Below are the code and all the weights of a small trained network. Each question names an input and a class and asks about switching units off, where a switched-off unit gives its printed mean instead of its output.

import numpy as np


def w(rows, s, z=0):
    codes = np.array(rows[::2]) - 128.0
    scale = np.full(codes.shape[1], s)
    scale[-1] = z or s
    return codes * scale


def norm(h):
    return h / np.sqrt((h * h).mean(-1, keepdims=True) + 1e-5)


def f(y):
    return np.maximum(y, 0)


def log_softmax(a):
    a = a - a.max(-1, keepdims=True)
    return a - np.log(np.exp(a).sum(-1, keepdims=True))


def net(x, mask):
    res = np.array(x, float).reshape(1, 2) / 4 @ E
    u = 0
    for l in range(2):
        y = f(norm(res) @ A[l][:, :-1].T + A[l][:, -1])
        res = res + np.where(mask[u : u + 5], y, B[l][:, -1]) @ B[l][:, :-1]
        u += 5
    return log_softmax(norm(res)[-1] @ U[:, :-1].T + U[:, -1])


A, B = {}, {}
E = w([
[73,225,253,121,65,117,199,141,170,170,241,52],'x0',
[236,236,12,154,90,227,45,58,184,104,75,58],'x1',
],0.0049)
A[0] = w([
[134,55,68,119,114,134,118,125,109,117,70,124,37],'L0N0',
[112,5,98,121,158,103,127,140,99,116,98,185,98],'L0N1',
[107,85,194,109,93,88,160,129,101,130,107,143,29],'L0N2',
[119,103,123,159,126,125,115,145,124,123,115,138,8],'L0N3',
[165,106,91,131,142,146,128,139,111,143,104,155,68],'L0N4',
],0.011,0.0014)
B[0] = w([
[107,110,74,89,234,138,82,90,183,90,206,134,200],'L0N0',
[153,191,181,93,5,128,180,119,83,170,18,51,253],'L0N1',
[102,69,71,133,187,163,100,122,185,125,211,167,202],'L0N2',
[132,2,61,245,95,16,163,154,81,241,147,49,147],'L0N3',
[138,100,131,182,125,134,114,134,170,122,178,249,175],'L0N4',
],0.007,0.014)
A[1] = w([
[68,96,175,150,212,126,142,214,84,78,175,146,104],'L1N0',
[171,137,173,110,56,92,179,140,34,136,1,70,94],'L1N1',
[113,182,135,99,174,107,100,106,124,84,157,146,164],'L1N2',
[163,224,168,153,105,127,134,155,77,95,96,78,1],'L1N3',
[153,126,101,148,212,97,77,129,101,54,102,180,110],'L1N4',
],0.014,0.0017)
B[1] = w([
[137,169,118,209,94,27,88,66,113,170,234,46,174],'L1N0',
[28,79,88,35,123,55,177,164,48,182,40,151,251],'L1N1',
[122,94,106,92,113,110,146,129,90,146,65,135,160],'L1N2',
[233,120,187,98,112,196,240,149,122,110,128,70,172],'L1N3',
[148,196,112,97,125,110,81,104,56,1,142,151,174],'L1N4',
],0.0094,0.017)
U = w([
[27,82,113,52,96,66,187,170,61,218,24,141,217],'0',
[89,150,150,206,102,42,112,96,138,206,254,67,230],'1',
[155,182,72,102,136,130,60,91,83,29,112,175,234],'2',
[230,169,208,116,84,222,240,154,148,140,123,47,197],'3',
[107,141,175,177,142,173,116,148,151,188,102,171,14],'4',
[89,107,136,176,146,155,137,161,171,148,111,138,21],'5',
[78,132,170,164,126,173,113,193,182,161,109,156,2],'6',
[114,123,188,158,156,136,103,169,177,172,100,160,19],'7',
],0.0075,0.0027)

Each question gives the input, the list of numbers given to net, and the class t.
The units are the neurons (one row each of A and B). Each row of codes is followed by its name. A weight is (code - 128) times the scale printed after its matrix; where a second scale follows, it is the last column's (A, B and U).
mask holds one flag per neuron, layer by layer. A switched-off neuron (its flag False) gives its mean, the last column of its row in B, instead of its output. The means were averaged over made-up inputs and are rounded, as every weight is.
A unit's drop is (log p(t) with every unit on - log p(t) with that unit switched off) / (log p(t) with every unit on - log p(t) with every unit switched off).
unit that matters most: the unit with the biggest drop
k most important neurons: the k neurons with the biggest drops, biggest first
drop when u is switched off: that unit's drop, to one decimal
input [3,5], class 3: unit that matters most	L0N1
input [2,2], class 3: 3 most important neurons	[L0N0; L0N1; L0N2]
input [7,3], class 3: 2 most important neurons	[L0N1; L0N2]
input [-6,2], class 2: 2 most important neurons	[L0N0; L1N1]
input [1,2], class 3: 3 most important neurons	[L0N0; L0N2; L0N1]
input [4,4], class 3: 3 most important neurons	[L0N1; L0N0; L0N2]
input [1,3], class 3: 3 most important neurons	[L0N0; L0N2; L0N1]
input [5,0], class 1: 2 most important neurons	[L0N1; L1N1]
input [4,8], class 3: drop when L0N1 is switched off	0.6
input [4,-6], class 1: drop when L0N4 is switched off	0.0
input [2,8], class 3: drop when L0N0 is switched off	0.5
input [6,1], class 3: drop when L1N1 is switched off	0.5
